Here is a tiny trained network, its code and every weight. The questions are about switching its units off for an input and a class, where a switched-off unit gives its printed mean instead of its output.

import numpy as np


def w(rows, s, z=0):
    codes = np.array(rows[::2]) - 128.0
    scale = np.full(codes.shape[1], s)
    scale[-1] = z or s
    return codes * scale


def f(y):
    return np.maximum(y, 0)


def log_softmax(a):
    a = a - a.max(-1, keepdims=True)
    return a - np.log(np.exp(a).sum(-1, keepdims=True))


def net(x, mask):
    res = np.array(x, float).reshape(1, 7) / 4 @ E
    y = f(res @ A[0][:, :-1].T + A[0][:, -1])
    res = res + np.where(mask, y, B[0][:, -1]) @ B[0][:, :-1]
    return log_softmax(res[-1] @ U[:, :-1].T + U[:, -1])


A, B = {}, {}
E = w([
[131,127,128,129,127],'x0',
[126,126,130,129,132],'x1',
[113,40,83,201,189],'x2',
[137,68,203,89,168],'x3',
[174,73,162,177,42],'x4',
[146,195,186,207,161],'x5',
[2,113,168,145,86],'x6',
],0.0064)
A[0] = w([
[116,192,59,145,83,111],'neuron 0',
[105,68,86,189,184,44],'neuron 1',
[85,166,99,90,213,39],'neuron 2',
[20,142,154,135,92,42],'neuron 3',
[34,106,163,143,100,22],'neuron 4',
[248,142,93,116,162,2],'neuron 5',
[131,82,213,78,186,59],'neuron 6',
[189,142,102,117,145,57],'neuron 7',
[133,90,204,93,162,80],'neuron 8',
[95,93,79,167,174,81],'neuron 9',
[70,130,155,123,113,61],'neuron 10',
[95,164,115,104,167,113],'neuron 11',
[89,168,95,85,214,32],'neuron 12',
[171,77,152,176,43,66],'neuron 13',
[93,153,109,93,180,59],'neuron 14',
[117,133,111,127,124,101],'neuron 15',
[108,76,58,75,101,57],'neuron 16',
[125,178,37,194,74,43],'neuron 17',
[125,71,97,196,180,23],'neuron 18',
[124,101,98,74,105,58],'neuron 19',
[154,187,185,197,170,21],'neuron 20',
[120,214,169,44,85,49],'neuron 21',
[158,190,172,73,67,27],'neuron 22',
[108,88,94,57,93,51],'neuron 23',
[210,133,96,115,153,23],'neuron 24',
[102,174,63,145,87,65],'neuron 25',
[182,81,147,170,59,35],'neuron 26',
[153,108,146,147,67,61],'neuron 27',
[119,189,195,220,161,40],'neuron 28',
[35,125,150,156,103,44],'neuron 29',
[101,65,63,65,97,56],'neuron 30',
],0.012,0.011)
B[0] = w([
[115,91,188,122,184,239],'neuron 0',
[139,54,99,140,78,219],'neuron 1',
[95,183,138,98,51,185],'neuron 2',
[131,117,48,79,175,213],'neuron 3',
[104,119,56,78,175,178],'neuron 4',
[120,130,34,66,197,187],'neuron 5',
[120,72,208,89,163,224],'neuron 6',
[127,116,87,82,143,155],'neuron 7',
[106,87,187,104,169,218],'neuron 8',
[117,77,113,163,95,213],'neuron 9',
[141,109,85,115,142,159],'neuron 10',
[78,163,140,169,110,218],'neuron 11',
[97,178,141,89,44,182],'neuron 12',
[48,176,137,120,75,240],'neuron 13',
[121,160,138,111,68,164],'neuron 14',
[137,135,137,119,115,132],'neuron 15',
[200,171,162,145,137,190],'neuron 16',
[135,45,223,91,125,188],'neuron 17',
[154,45,78,149,106,192],'neuron 18',
[189,146,114,124,120,146],'neuron 19',
[252,167,134,132,99,176],'neuron 20',
[157,64,92,178,52,255],'neuron 21',
[135,52,45,181,91,185],'neuron 22',
[206,150,116,149,133,172],'neuron 23',
[102,134,66,75,177,158],'neuron 24',
[129,108,180,61,141,172],'neuron 25',
[106,193,126,80,61,187],'neuron 26',
[99,138,122,107,75,157],'neuron 27',
[237,185,154,135,136,223],'neuron 28',
[117,145,79,66,152,189],'neuron 29',
[208,179,147,156,142,206],'neuron 30',
],0.035,0.0031)
U = w([
[182,161,142,179,133,247],'0',
[176,166,88,137,167,116],'1',
[196,101,120,219,78,58],'2',
[254,212,170,198,144,82],'3',
[124,208,165,158,71,72],'4',
[168,116,223,155,167,74],'5',
[158,170,145,212,152,229],'6',
],0.0061,0.016)

Each question gives the input, the list of numbers given to net, and the class t.
The units are the neurons (one row each of A and B). Each row of codes is followed by its name. A weight is (code - 128) times the scale printed after its matrix; where a second scale follows, it is the last column's (A, B and U).
mask holds one flag per neuron, in row order. A switched-off neuron (its flag False) gives its mean, the last column of its row in B, instead of its output. The means were averaged over made-up inputs and are rounded, as every weight is.
A unit's drop is (log p(t) with every unit on - log p(t) with that unit switched off) / (log p(t) with every unit on - log p(t) with every unit switched off).
The circuit of an input: a set's keep is (log p(t) with only the set's units on - log p(t) with every unit switched off) / (log p(t) with every unit on - log p(t) with every unit switched off). Starting from the 12 units with the biggest drops (on a tie, the unit counted first), units are removed one at a time, each time the one whose removal leaves the highest keep (on an exact tie, the one counted first), for as long as the keep stays at least 0.8.
units of the circuit, in order: the units of the circuit, biggest drop first
most important unit: the unit with the biggest drop
top k neurons: the k neurons with the biggest drops, biggest first
input [-1,4,0,1,4,8,2], class 3: units of the circuit, in order	(neuron 28)
input [-3,3,-2,8,-7,-6,-3], class 5: top 4 neurons	(neuron 6; neuron 8; neuron 13; neuron 26)
input [-7,-1,2,-8,3,-5,-1], class 5: units of the circuit, in order	(neuron 17; neuron 0)
input [-3,3,-5,-3,-1,0,7], class 1: units of the circuit, in order	(neuron 3; neuron 29)
input [0,5,0,5,-8,6,-6], class 4: units of the circuit, in order	(neuron 12; neuron 2)
input [5,0,7,8,0,-1,0], class 5: top 3 neurons	(neuron 6; neuron 8; neuron 21)
input [0,-4,-4,0,-4,6,-3], class 3: top 2 neurons	(neuron 20; neuron 28)
input [7,6,-7,-1,-1,7,8], class 1: top 3 neurons	(neuron 3; neuron 29; neuron 4)
input [-2,2,7,-3,-3,-3,-1], class 2: units of the circuit, in order	(neuron 1; neuron 9)
input [0,3,7,5,-2,2,7], class 1: units of the circuit, in order	(neuron 4; neuron 29)
input [5,4,-7,2,6,7,8], class 1: units of the circuit, in order	(neuron 3; neuron 4)
input [1,6,1,8,4,6,4], class 5: units of the circuit, in order	(neuron 6; neuron 8)
input [5,4,6,-8,-7,-1,-8], class 1: top 3 neurons	(neuron 5; neuron 24; neuron 7)
input [4,3,-8,1,8,0,3], class 2: units of the circuit, in order	(neuron 22)
input [2,3,5,-2,8,-1,7], class 4: top 2 neurons	(neuron 13; neuron 26)
input [2,5,1,5,-5,-6,1], class 3: units of the circuit, in order	(neuron 30; neuron 16; neuron 23)
input [-2,4,1,-7,-7,-4,6], class 4: units of the circuit, in order	(neuron 2; neuron 12)
input [6,3,-6,5,-7,4,-7], class 1: top 2 neurons	(neuron 5; neuron 24)
input [-2,2,2,8,-8,-3,6], class 4: top 3 neurons	(neuron 2; neuron 12; neuron 14)
input [6,-1,6,3,7,-5,-6], class 4: units of the circuit, in order	(neuron 13; neuron 26)
input [-4,-4,7,0,-4,4,6], class 2: top 3 neurons	(neuron 1; neuron 9; neuron 18)
input [-3,0,5,5,-3,-6,-7], class 1: most important unit	neuron 5
input [-6,7,-7,4,-8,7,-4], class 4: top 4 neurons	(neuron 12; neuron 2; neuron 11; neuron 14)
